Here is a tiny trained network, its code and every weight. The questions are about switching its units off for an input and a class, where a switched-off unit gives its printed mean instead of its output.

import numpy as np


def w(rows, s, z=0):
    codes = np.array(rows[::2]) - 128.0
    scale = np.full(codes.shape[1], s)
    scale[-1] = z or s
    return codes * scale


def f(y):
    return y / 2 * (1 + np.tanh(0.7978845608 * (y + 0.044715 * y**3)))


def log_softmax(a):
    a = a - a.max(-1, keepdims=True)
    return a - np.log(np.exp(a).sum(-1, keepdims=True))


def net(x, mask):
    res = np.array(x, float).reshape(1, 4) / 4 @ E
    y = f(res @ A[0][:, :-1].T + A[0][:, -1])
    res = res + np.where(mask, y, B[0][:, -1]) @ B[0][:, :-1]
    return log_softmax(res[-1] @ U[:, :-1].T + U[:, -1])


A, B = {}, {}
E = w([
[60,27,239,129],'x0',
[240,146,192,33],'x1',
[66,88,79,2],'x2',
[242,24,92,139],'x3',
],0.0089)
A[0] = w([
[196,154,171,92,94],'neuron 1',
[188,93,131,192,105],'neuron 2',
[143,35,51,83,94],'neuron 3',
[185,89,77,129,99],'neuron 4',
[175,216,32,116,41],'neuron 5',
[157,143,159,97,94],'neuron 6',
[162,148,177,84,93],'neuron 7',
[90,206,127,105,130],'neuron 8',
[95,25,222,131,26],'neuron 9',
[100,119,68,219,89],'neuron 10',
[84,99,74,153,103],'neuron 11',
[153,167,63,124,73],'neuron 12',
[75,96,72,24,1],'neuron 13',
[165,57,117,123,83],'neuron 14',
[154,64,100,146,117],'neuron 15',
[77,64,182,112,48],'neuron 16',
[82,214,162,59,100],'neuron 17',
[81,90,90,177,100],'neuron 18',
[51,89,31,134,91],'neuron 19',
[139,127,95,136,102],'neuron 20',
[68,181,128,133,81],'neuron 21',
[66,182,224,103,123],'neuron 22',
[151,157,184,199,34],'neuron 23',
[95,130,87,165,114],'neuron 24',
[156,146,145,52,105],'neuron 25',
[143,157,42,130,110],'neuron 26',
[88,136,71,189,93],'neuron 27',
[172,177,193,251,32],'neuron 28',
[107,95,91,164,123],'neuron 29',
[172,200,183,50,117],'neuron 30',
[152,185,20,103,50],'neuron 31',
],0.015,0.0091)
B[0] = w([
[146,37,134,127,184],'neuron 1',
[118,166,65,170,186],'neuron 2',
[150,192,64,210,215],'neuron 3',
[125,128,121,194,187],'neuron 4',
[26,113,174,125,251],'neuron 5',
[164,52,144,102,151],'neuron 6',
[163,46,127,102,166],'neuron 7',
[169,162,115,248,212],'neuron 8',
[23,127,193,137,217],'neuron 9',
[162,60,130,108,232],'neuron 10',
[158,85,145,101,191],'neuron 11',
[61,125,166,130,192],'neuron 12',
[106,192,24,20,215],'neuron 13',
[111,124,106,185,170],'neuron 14',
[129,130,129,214,174],'neuron 15',
[49,113,154,114,191],'neuron 16',
[136,123,99,185,215],'neuron 17',
[172,72,139,107,204],'neuron 18',
[183,73,122,84,232],'neuron 19',
[112,111,151,159,142],'neuron 20',
[135,110,108,184,195],'neuron 21',
[131,130,102,208,222],'neuron 22',
[74,127,40,53,181],'neuron 23',
[158,87,138,139,189],'neuron 24',
[176,77,130,83,187],'neuron 25',
[78,129,182,125,216],'neuron 26',
[167,69,128,110,216],'neuron 27',
[103,146,65,47,242],'neuron 28',
[172,85,160,132,180],'neuron 29',
[161,55,129,134,218],'neuron 30',
[51,135,159,119,235],'neuron 31',
],0.012)
U = w([
[17,101,234,128,128],'0',
[199,34,158,104,108],'1',
[129,127,65,243,94],'2',
[97,142,8,61,146],'3',
[154,144,164,143,254],'4',
[154,179,147,74,110],'5',
[172,139,217,57,114],'6',
[123,184,197,66,111],'7',
],0.012,0.031)

Each question gives the input, the list of numbers given to net, and the class t.
The units are the neurons (one row each of A and B). Each row of codes is followed by its name. A weight is (code - 128) times the scale printed after its matrix; where a second scale follows, it is the last column's (A, B and U).
mask holds one flag per neuron, in row order. A switched-off neuron (its flag False) gives its mean, the last column of its row in B, instead of its output. The means were averaged over made-up inputs and are rounded, as every weight is.
A unit's drop is (log p(t) with every unit on - log p(t) with that unit switched off) / (log p(t) with every unit on - log p(t) with every unit switched off).
The circuit of an input: a set's keep is (log p(t) with only the set's units on - log p(t) with every unit switched off) / (log p(t) with every unit on - log p(t) with every unit switched off). Starting from the 12 units with the biggest drops (on a tie, the unit counted first), units are removed one at a time, each time the one whose removal leaves the highest keep (on an exact tie, the one counted first), for as long as the keep stays at least 0.8.
circuit, biggest first: the units of the circuit, biggest drop first
k most important neurons: the k neurons with the biggest drops, biggest first
drop of u: that unit's drop, to one decimal
input [4,-4,-8,-7], class 3: circuit, biggest first : [neuron 28]
input [0,3,-6,-6], class 2: 3 most important neurons : [neuron 22; neuron 13; neuron 8]
input [3,0,-5,-4], class 3: circuit, biggest first : [neuron 28; neuron 23]
input [-8,-7,6,3], class 0: 3 most important neurons : [neuron 31; neuron 5; neuron 26]
input [2,-4,-6,5], class 3: 3 most important neurons : [neuron 28; neuron 23; neuron 8]
input [7,7,1,3], class 0: 3 most important neurons : [neuron 9; neuron 16; neuron 19]
input [6,-7,8,2], class 3: 2 most important neurons : [neuron 13; neuron 3]
input [5,4,-6,0], class 3: 3 most important neurons : [neuron 28; neuron 23; neuron 5]
input [1,-7,-7,-8], class 2: 3 most important neurons : [neuron 22; neuron 8; neuron 21]
input [1,4,6,5], class 3: 3 most important neurons : [neuron 13; neuron 8; neuron 22]
input [8,-2,3,8], class 0: 3 most important neurons : [neuron 9; neuron 16; neuron 8]
input [-7,1,6,-6], class 0: 2 most important neurons : [neuron 5; neuron 31]
input [1,-6,6,-7], class 2: 2 most important neurons : [neuron 8; neuron 22]
input [6,-7,7,-7], class 1: circuit, biggest first : [neuron 19]
input [-8,-7,-8,1], class 0: 2 most important neurons : [neuron 5; neuron 26]
input [-4,5,-7,-1], class 3: drop of neuron 28 : 0.2
input [-8,6,2,5], class 0: drop of neuron 5 : 0.1
input [-5,3,-5,-7], class 2: drop of neuron 8 : 0.6
